Below are the code and all the weights of a small trained network. Each question names an input and a class and asks about switching units off, where a switched-off unit gives its printed mean instead of its output.

import numpy as np


def w(rows, s, z=0):
    codes = np.array(rows[::2]) - 128.0
    scale = np.full(codes.shape[1], s)
    scale[-1] = z or s
    return codes * scale


def f(y):
    return y / 2 * (1 + np.tanh(0.7978845608 * (y + 0.044715 * y**3)))


def log_softmax(a):
    a = a - a.max(-1, keepdims=True)
    return a - np.log(np.exp(a).sum(-1, keepdims=True))


def net(x, mask):
    res = np.array(x, float).reshape(1, 7) / 4 @ E
    y = f(res @ A[0][:, :-1].T + A[0][:, -1])
    res = res + np.where(mask, y, B[0][:, -1]) @ B[0][:, :-1]
    return log_softmax(res[-1] @ U[:, :-1].T + U[:, -1])


A, B = {}, {}
E = w([
[149,162,139,131,164,83,137,132,104,129,117,81],'x0',
[173,147,55,190,43,60,198,90,246,113,153,175],'x1',
[161,78,80,186,177,162,144,192,154,27,70,123],'x2',
[105,153,69,158,175,92,71,134,109,82,87,117],'x3',
[135,94,93,35,104,150,182,116,117,42,131,182],'x4',
[114,160,104,186,135,165,79,97,152,99,155,102],'x5',
[174,220,76,170,130,80,167,156,73,110,105,169],'x6',
],0.011)
A[0] = w([
[123,113,135,115,124,162,107,93,149,141,120,113,169],'neuron 0',
[103,141,113,119,116,167,102,73,144,104,160,133,3],'neuron 1',
[112,145,139,169,154,174,58,144,64,148,129,119,189],'neuron 2',
[148,165,89,93,90,188,175,95,146,73,166,191,118],'neuron 3',
[135,99,221,80,130,178,136,112,120,181,157,72,144],'neuron 4',
[162,113,147,171,157,59,188,214,81,150,76,150,113],'neuron 5',
[132,202,157,24,157,43,133,107,16,137,132,84,177],'neuron 6',
[116,24,163,6,132,172,161,150,63,111,110,146,126],'neuron 7',
[117,173,128,169,95,18,131,97,197,187,128,117,138],'neuron 8',
],0.015,0.004)
B[0] = w([
[127,172,134,114,142,81,114,150,78,119,129,143,161],'neuron 0',
[154,111,163,118,94,164,187,126,144,178,138,121,153],'neuron 1',
[71,118,181,146,133,147,53,114,123,122,129,111,208],'neuron 2',
[76,120,104,160,105,65,175,88,101,165,120,122,222],'neuron 3',
[76,138,120,186,168,104,21,154,108,105,105,134,221],'neuron 4',
[170,158,112,107,113,49,170,178,148,105,169,139,208],'neuron 5',
[80,170,194,137,97,75,136,190,132,240,82,151,234],'neuron 6',
[217,119,142,82,171,254,83,120,157,85,150,113,250],'neuron 7',
[164,91,100,92,138,164,125,116,90,113,206,184,242],'neuron 8',
],0.015,0.022)
U = w([
[169,109,123,101,108,190,169,90,162,117,146,65,4],'0',
[214,101,121,93,182,211,81,147,123,98,206,141,137],'1',
[165,71,50,139,114,153,186,77,179,122,70,107,17],'2',
[209,132,82,98,64,93,239,141,154,158,172,155,176],'3',
[78,114,145,161,104,141,117,102,103,170,167,111,132],'4',
[108,157,171,134,147,161,93,172,141,170,84,88,181],'5',
[165,91,30,225,197,108,130,158,188,2,78,61,208],'6',
],0.0091,0.004)

Each question gives the input, the list of numbers given to net, and the class t.
The units are the neurons (one row each of A and B). Each row of codes is followed by its name. A weight is (code - 128) times the scale printed after its matrix; where a second scale follows, it is the last column's (A, B and U).
mask holds one flag per neuron, in row order. A switched-off neuron (its flag False) gives its mean, the last column of its row in B, instead of its output. The means were averaged over made-up inputs and are rounded, as every weight is.
A unit's drop is (log p(t) with every unit on - log p(t) with that unit switched off) / (log p(t) with every unit on - log p(t) with every unit switched off).
The circuit of an input: a set's keep is (log p(t) with only the set's units on - log p(t) with every unit switched off) / (log p(t) with every unit on - log p(t) with every unit switched off). Starting from all 9 units, units are removed one at a time, each time the one whose removal leaves the highest keep (on an exact tie, the one counted first), for as long as the keep stays at least 0.8.
units of the circuit, in order: the units of the circuit, biggest drop first
unit that matters most: the unit with the biggest drop
k most important neurons: the k neurons with the biggest drops, biggest first
drop of u: that unit's drop, to one decimal
input [5,7,1,1,-7,6,3], class 1: unit that matters most => neuron 8
input [5,-1,7,1,-1,0,-4], class 6: units of the circuit, in order => (neuron 8; neuron 6)
input [-6,1,2,4,3,3,-5], class 0: units of the circuit, in order => (neuron 8; neuron 4; neuron 1)
input [1,7,-1,-4,8,-7,-2], class 2: units of the circuit, in order => (neuron 3; neuron 5; neuron 6)
input [0,-3,6,-4,-8,-7,4], class 3: 3 most important neurons => (neuron 5; neuron 4; neuron 7)
input [-2,-2,0,5,2,-5,4], class 5: 4 most important neurons => (neuron 8; neuron 6; neuron 3; neuron 1)
input [-1,-3,-2,5,0,-6,-5], class 5: 4 most important neurons => (neuron 8; neuron 6; neuron 4; neuron 5)
input [6,4,-8,1,-4,6,7], class 3: 4 most important neurons => (neuron 7; neuron 6; neuron 8; neuron 4)
input [-8,-4,5,0,-2,7,2], class 5: 4 most important neurons => (neuron 7; neuron 8; neuron 3; neuron 2)
input [-5,2,0,6,-3,-3,2], class 3: 3 most important neurons => (neuron 7; neuron 4; neuron 2)
input [3,7,-7,-2,-4,5,0], class 1: 2 most important neurons => (neuron 8; neuron 6)
input [3,1,5,2,-4,-1,-6], class 6: 3 most important neurons => (neuron 6; neuron 7; neuron 8)
input [-5,6,8,1,1,-3,-3], class 6: 3 most important neurons => (neuron 6; neuron 8; neuron 1)
input [3,2,-7,3,-8,1,-2], class 1: units of the circuit, in order => (neuron 8)
input [-5,2,0,-8,-4,2,1], class 4: 3 most important neurons => (neuron 7; neuron 5; neuron 4)
input [-1,4,8,-8,-5,0,-1], class 3: drop of neuron 4 => 0.7
input [-2,1,0,2,-8,-4,3], class 3: drop of neuron 4 => 0.6
input [8,-5,1,-2,5,-4,3], class 5: drop of neuron 8 => 0.1
